Here is a tiny trained network, its code and every weight. The questions are about switching its units off for an input and a target symbol, where a switched-off unit gives its printed mean instead of its output.

import numpy as np


def w(rows, s, z=0):
    codes = np.array(rows[::2]) - 128.0
    scale = np.full(codes.shape[1], s)
    scale[-1] = z or s
    return codes * scale


def f(y):
    return y / 2 * (1 + np.tanh(0.7978845608 * (y + 0.044715 * y**3)))


def softmax(a):
    e = np.exp(a - a.max(-1, keepdims=True))
    return e / e.sum(-1, keepdims=True)


def log_softmax(a):
    a = a - a.max(-1, keepdims=True)
    return a - np.log(np.exp(a).sum(-1, keepdims=True))


def net(x, mask):
    ids = ['γδεζθμστψω'.index(c) for c in x.split()]
    T = len(ids)
    res = E[ids] + P[:T]
    r = res
    for j in range(3):
        rows = slice(2 * j, 2 * j + 2)
        q, k, v = (r @ M[0][rows].T for M in (Q, K, V))
        z = softmax(np.where(np.tri(T) > 0, q @ k.T / 2**0.5, -1e9)) @ v
        o = O[0][rows]
        res = res + np.where(mask[j], z, o[:, -1]) @ o[:, :-1]
    y = f(res @ A[0][:, :-1].T + A[0][:, -1])
    res = res + np.where(mask[3:27], y, B[0][:, -1]) @ B[0][:, :-1]
    return log_softmax(res[-1] @ U[:, :-1].T + U[:, -1])


Q, K, V, O, A, B = {}, {}, {}, {}, {}, {}
E = w([
[134,159,76],'γ',
[136,159,76],'δ',
[134,159,75],'ε',
[145,159,76],'ζ',
[102,178,202],'θ',
[98,80,37],'μ',
[2,176,160],'σ',
[185,125,174],'τ',
[64,90,117],'ψ',
[137,114,143],'ω',
],0.021)
P = w([
[138,250,71],'0',
[142,228,81],'1',
[141,211,93],'2',
[142,190,103],'3',
[137,172,113],'4',
[138,157,123],'5',
[136,144,131],'6',
[134,132,140],'7',
[131,122,147],'8',
[131,114,151],'9',
[133,111,155],'10',
[134,108,156],'11',
],0.019)
Q[0] = w([
[37,106,160],'H1',
[97,14,76],'H1',
[193,159,85],'H2',
[111,84,183],'H2',
[124,13,156],'H3',
[109,163,252],'H3',
],0.014)
K[0] = w([
[104,201,140],'H1',
[153,153,35],'H1',
[127,48,194],'H2',
[158,253,65],'H2',
[160,199,38],'H3',
[149,198,162],'H3',
],0.017)
V[0] = w([
[203,115,68],'H1',
[45,226,148],'H1',
[126,69,254],'H2',
[22,165,89],'H2',
[115,36,35],'H3',
[79,36,56],'H3',
],0.0077)
O[0] = w([
[160,92,93,147],'H1',
[85,115,128,199],'H1',
[87,211,148,6],'H2',
[16,77,186,178],'H2',
[108,61,68,111],'H3',
[144,170,2,103],'H3',
],0.0081,0.012)
A[0] = w([
[119,93,140,159],'N1',
[98,243,95,73],'N2',
[125,56,132,112],'N3',
[112,239,54,63],'N4',
[32,109,106,184],'N5',
[69,90,50,119],'N6',
[207,140,154,185],'N7',
[31,49,139,170],'N8',
[39,161,143,7],'N9',
[182,143,203,95],'N10',
[85,214,97,101],'N11',
[104,31,134,74],'N12',
[196,164,172,149],'N13',
[182,129,170,213],'N14',
[70,101,62,125],'N15',
[146,79,129,150],'N16',
[70,65,98,156],'N17',
[147,52,198,179],'N18',
[48,155,126,101],'N19',
[134,201,96,114],'N20',
[176,201,114,155],'N21',
[154,141,84,68],'N22',
[79,144,217,70],'N23',
[122,156,147,168],'N24',
],0.011,0.012)
B[0] = w([
[128,147,87,168],'N1',
[81,8,173,137],'N2',
[68,181,108,168],'N3',
[177,82,208,143],'N4',
[206,229,144,233],'N5',
[148,95,211,227],'N6',
[100,32,66,188],'N7',
[161,167,80,250],'N8',
[250,3,74,145],'N9',
[75,78,159,165],'N10',
[145,117,194,139],'N11',
[95,163,152,177],'N12',
[142,40,130,174],'N13',
[58,205,21,204],'N14',
[141,83,220,214],'N15',
[88,183,73,170],'N16',
[206,99,117,227],'N17',
[155,112,181,209],'N18',
[161,131,138,149],'N19',
[12,69,213,142],'N20',
[50,67,188,169],'N21',
[141,80,134,135],'N22',
[90,186,29,177],'N23',
[85,177,123,159],'N24',
],0.0057,0.012)
U = w([
[122,140,110,5],'γ',
[115,145,74,79],'δ',
[119,145,95,21],'ε',
[95,146,4,176],'ζ',
[88,169,149,113],'θ',
[165,108,112,107],'μ',
[130,195,105,169],'σ',
[95,76,142,91],'τ',
[163,144,229,225],'ψ',
[96,136,93,248],'ω',
],0.017,0.0029)

Each question gives the input, a string of symbols that net reads in full, and the target symbol t.
The units are the heads (2 rows each of Q, K, V and O) and the neurons (one row each of A and B). Each row of codes is followed by its name. A weight is (code - 128) times the scale printed after its matrix; where a second scale follows, it is the last column's (O, A, B and U).
mask holds one flag per unit, heads first, then neurons. A switched-off unit (its flag False) gives its mean, the last column of its rows in O or B, instead of its output. The means were averaged over made-up inputs and are rounded, as every weight is.
A unit's drop is (log p(t) with every unit on - log p(t) with that unit switched off) / (log p(t) with every unit on - log p(t) with every unit switched off).
The circuit of an input: a set's keep is (log p(t) with only the set's units on - log p(t) with every unit switched off) / (log p(t) with every unit on - log p(t) with every unit switched off). Starting from the 12 units with the biggest drops (on a tie, the unit counted first), units are removed one at a time, each time the one whose removal leaves the highest keep (on an exact tie, the one counted first), for as long as the keep stays at least 0.8.
circuit, biggest first: the units of the circuit, biggest drop first
most important unit: the unit with the biggest drop
top k neurons: the k neurons with the biggest drops, biggest first
which heads matter: for each layer, one digit per head in row order, 1 if its drop is at least 0.15 and else 0, layers parted by /
input ζ σ ω ψ δ ψ ψ ω ψ σ δ, target ψ: circuit, biggest first	[H2 N23]
input ε ψ μ γ, target ψ: most important unit	N14
input σ ω ζ θ θ ω ζ ζ ζ ε, target ζ: circuit, biggest first	[N6 N15]
input ζ σ μ τ σ τ μ σ δ ζ δ, target ζ: circuit, biggest first	[N6 N15]
input σ γ ζ ω ζ ω ω θ, target θ: circuit, biggest first	[N23 H3 N14]
input μ ε τ θ ζ τ, target τ: which heads matter	001
input τ μ μ ω ω ω σ σ δ, target σ: which heads matter	010
input δ τ θ ζ, target τ: top 2 neurons	[N5 N13]
input ψ τ δ δ ω δ μ γ, target μ: which heads matter	001
input ε δ ω ψ θ ζ σ, target σ: circuit, biggest first	[N23 N5 N8 H1]
input θ δ τ σ σ γ μ μ ε, target μ: top 2 neurons	[N14 N6]
input ζ θ δ, target θ: which heads matter	001
input σ ω ψ ζ ζ δ θ ψ δ γ, target ψ: top 3 neurons	[N14 N23 N7]
input ζ μ σ θ, target θ: top 2 neurons	[N23 N10]
input ζ μ δ ζ, target μ: top 2 neurons	[N6 N14]
input ω δ ω ζ θ σ δ δ ω μ, target μ: circuit, biggest first	[N6 H3 N17 N5]
input ψ τ θ θ θ δ, target θ: which heads matter	011
input μ μ ε μ ψ μ τ θ σ δ ζ ζ, target ζ: top 3 neurons	[N6 N15 N18]
input δ ζ σ γ, target σ: which heads matter	011
input τ ζ ζ μ μ, target μ: which heads matter	001
input ζ ζ σ σ δ ε, target σ: top 2 neurons	[N5 N7]
input ζ ζ θ μ ζ, target μ: top 3 neurons	[N14 N6 N15]
input ζ θ ζ ω τ ψ ζ τ γ, target τ: which heads matter	111
input γ ζ ζ ζ ζ σ δ δ ζ τ τ, target τ: most important unit	N18
input γ μ ζ τ ζ γ, target τ: which heads matter	010
